B =
[[122 115 136 139 125 135 118 124]
 [136 120 140 128 130 123 111 142]
 [130 118 119 131 132 121 143 120]
 [138 143 135 115 128 126 122 114]
 [125 147 103 137 130 126 136 101]
 [128 117 154 123 134 133 132 126]
 [130 131 136 142 131 121 128 122]]
The bottom entry of the column that holds the largest entry: 136
The entry in the bottom-left corner is 130
The largest entry in the first column -> 138
The smallest entry in the first column -> 122
Which number is the top entry of the column that holds the smallest entry?
A: 124
Which number is the entry directly below 101?
A: 126
Which number is the second smallest entry?
A: 103
The bottom-right entry: 122
Which number is the largest entry in the last row?
A: 142
The first entry in the row that holds the largest entry -> 128
The 4th entry in reading order -> 139
Which number is the smallest entry in the first row?
A: 115
Which number is the largest entry?
A: 154
Which number is the entry directly above the smallest entry?
A: 114
Which number is the entry just left of the largest entry?
A: 117
Which number is the smallest entry in the last column?
A: 101
Which number is the fifth entry in reading order?
A: 125
The second entry from the end, reading row by row: 128
The entry just right of the largest entry is 123
Which number is the third-last entry, reading row by row?
A: 121

arr =
[[117 129 133 116 125 127 129 125 144 137 128 141 124 125 137 138]
 [144 113 131 145 144 137 133 141 117 129 135 130 148 141 132 130]
 [129 124 121 130 121 123 122 123 124 119 123 118 121 122 119 119]
 [125 134 134 125 136 134 133 135 129 135 133 136 137 134 136 136]
 [110 152 136 109 135 135 135 136 117 138 134 138 136 136 138 139]
 [119 139 136 119 131 132 134 131 138 140 132 141 130 131 138 139]
 [119 134 135 118 126 129 131 127 148 139 129 140 125 127 137 138]
 [142 117 130 142 143 135 133 141 111 129 135 128 149 140 130 129]
 [120 127 132 120 122 124 128 123 149 136 126 139 121 122 137 137]
 [130 123 123 130 120 122 123 121 129 122 124 122 119 121 122 122]
 [129 123 123 129 119 122 124 121 130 122 123 122 117 121 122 121]
 [130 124 123 130 118 122 123 120 135 123 123 121 117 120 121 121]]
Indices start at 1.
Find the top-right entry.
Answer: 138
Find the entry just right of the smallest entry.
Answer: 135
Find the top entry of the column that holds the largest entry.
Answer: 129
The entry in the bottom-right corner is 121
Find the entry just left of the largest entry.
Answer: 110
Find the entry directly below the largest entry.
Answer: 139
The entry at row 1, column 3: 133
Find the entry in the bottom-left corner.
Answer: 130
Find the entry directly above the smallest entry.
Answer: 125
The entry in row 2 and column 1 -> 144
The entry in row 1 and column 1 -> 117
Find the largest entry.
Answer: 152
Find the entry just left of the smallest entry.
Answer: 136
Find the bottom entry of the column that holds the largest entry.
Answer: 124
Find the entry at row 3, column 2.
Answer: 124
Find the entry in row 3 and column 1.
Answer: 129
Find the smallest entry.
Answer: 109

m =
[[119 125 132 125 131 105 118 141 131 116 151]
 [122 137 125 131 115 142 137 115 127 141 103]
 [123 151 133 138 118 114 135 134 132 125 147]
 [125 122 125 125 120 136 119 125 113 137 114]
 [112 131 155 114 135 115 117 132 147 126 137]
 [132 134 114 137 119 144 141 109 119 146 108]
 [125 120 144 111 139 109 115 136 145 119 151]
 [125 117 124 120 121 120 119 128 138 105 137]
 [130 116 136 114 138 110 112 139 130 125 153]
 [122 128 133 124 130 125 121 130 119 136 137]
 [129 132 118 133 121 138 137 115 124 144 106]
 [120 133 109 142 108 125 131 127 117 112 132]
 [115 129 144 119 127 116 115 134 136 115 147]]
Rows and columns are numbered from 1.
The entry in the bottom-right corner -> 147
The entry in row 1 and column 2 -> 125
Find the entry in row 2 and column 1.
122
Find the smallest entry.
103
The entry directly above the centre entry is 144
Find the entry directly below the centre entry.
120
The entry just left of the smallest entry: 141
Find the entry in the top-right corner.
151
Find the entry at row 3, column 1.
123
Find the entry in row 2 and column 3.
125
Find the entry in the bottom-left corner.
115
Find the entry directly below the smallest entry.
147
The entry in row 1 and column 1: 119
Find the entry at row 1, column 3.
132
Find the entry directly below the largest entry.
114
The entry at the centre -> 109
Find the bottom entry of the column that holds the largest entry.
144
Find the entry just right of the largest entry.
114
Find the entry just left of the centre entry.
139
Find the entry just left of the largest entry.
131

[147 103 107 106 150 107 118 148 149 146 149 150 106]
Report the smallest entry.
103
The entry just right of the centre entry: 148

x = [145 157 118 139 128 132 117 154 145 116 113]
Report the entry just left of 113.
116
Report the entry just left of 139.
118
The entry just left of 154: 117

data =
[[134 125 131 126 132 130 126 129 123 123 125 126 128 128]
 [121 126 118 126 122 134 129 124 122 137 135 132 136 122]
 [131 140 120 123 116 131 126 129 121 133 133 133 119 125]
 [137 126 125 111 121 132 127 142 129 126 131 139 130 122]
 [130 127 129 129 126 127 129 126 133 130 127 132 129 126]
 [122 127 129 123 135 131 121 124 119 138 127 124 128 130]
 [133 136 129 124 132 133 124 139 123 136 124 124 119 117]
 [129 115 129 124 129 125 128 125 128 133 126 137 147 118]
 [124 130 136 123 133 132 138 124 119 133 115 132 119 129]
 [128 122 126 131 138 143 140 137 129 124 120 122 128 121]
 [122 126 126 123 124 133 127 125 129 133 132 127 128 129]
 [126 128 130 127 128 130 129 136 135 133 137 128 124 116]
 [137 124 127 118 124 136 122 124 120 135 132 144 122 121]
 [129 128 132 127 129 128 122 123 124 130 130 125 123 129]
 [120 128 135 120 133 121 130 124 129 150 121 147 129 125]
 [131 127 134 126 134 134 132 121 122 125 126 131 117 128]]
Rows and columns are numbered from 1.
Report the entry in row 3 and column 1.
A: 131
The entry just left of the smallest entry is 125
The top entry of the column that holds the smallest entry is 126
The top-left entry -> 134
Report the minimum.
A: 111
The entry at row 2, column 1 -> 121
Report the bottom entry of the column that holds the largest entry.
A: 125
The top entry of the column that holds the largest entry is 123
Report the top-right entry.
A: 128
Report the entry in row 1 and column 2.
A: 125
Report the entry just right of the smallest entry.
A: 121
The bottom entry of the column that holds the smallest entry is 126

[[136 117 125 145 130 131]
 [111 151 120 126 134 132]
 [126 126 147 134 132 120]]
Counting starts at 1.
Read off the entry at row 1, column 1.
Answer: 136
The bottom-left entry: 126
The entry at row 2, column 1 is 111
Read off the entry just left of 145.
Answer: 125
Read off the top-right entry.
Answer: 131
The entry just right of the smallest entry: 151
Read off the entry in row 3 and column 2.
Answer: 126
